[[ 19.1  29.9  60.6 -18.7]
 [  9.6  77.8  63.2 -22.8]
 [-13.9  34.7  31.8  51.1]
 [ 17.4  -1.8  38.0  51.3]
 [  6.6 -14.9 -64.1 -32.4]]
->
[[ 19.1  29.9]
 [  9.6  77.8]
 [-13.9  34.7]]

[[-18.8  13.9 -66.5   7.7 -60.8]
 [-28.8 -63.1 -26.5  29.0 -81.5]
 [ -3.0 -36.4  13.5   2.3  -6.2]
 [-21.6  12.5 -75.7   7.6 -70.1]
 [  4.6 -29.9  37.7   5.7  18.0]]
->
[[-18.8  13.9]
 [-28.8 -63.1]
 [ -3.0 -36.4]]

[[-22.0 -12.4]
 [ 13.2   8.2]
 [-54.5  38.3]
 [ 54.9 -82.5]]
->
[[-22.0 -12.4]
 [ 13.2   8.2]
 [-54.5  38.3]]

[[ 55.3  29.7  38.7 -51.5  44.4]
 [ 25.6  10.6  12.0  28.3  19.0]
 [ 20.7  14.6  -3.7  -0.3   6.3]
 [-23.9  19.5 -38.7  30.6 -60.6]
 [ 33.1  14.8 -27.5 -30.6   9.8]]
->
[[55.3 29.7]
 [25.6 10.6]
 [20.7 14.6]]

[[ 0.2 -0.3  0.7  5.9 14.1]
 [ 4.1 77.5 79.0 49.8 21.8]
 [ 0.4  2.2 11.8 35.9 21.6]
 [ 0.5 38.4 72.4 50.0 21.7]]
->
[[ 0.2 -0.3]
 [ 4.1 77.5]
 [ 0.4  2.2]]

[[-47.3 -32.0  -6.0  73.9 -72.5]
 [-35.1 -24.2  -4.0  55.7 -54.2]
 [ 50.8 -38.2  17.5 -46.9  34.4]]
->
[[-47.3 -32.0]
 [-35.1 -24.2]
 [ 50.8 -38.2]]

[[  5.7  70.7 -47.9]
 [-11.4 -32.0  27.2]
 [ 33.3 -30.1 -26.4]]
->
[[  5.7  70.7]
 [-11.4 -32.0]
 [ 33.3 -30.1]]
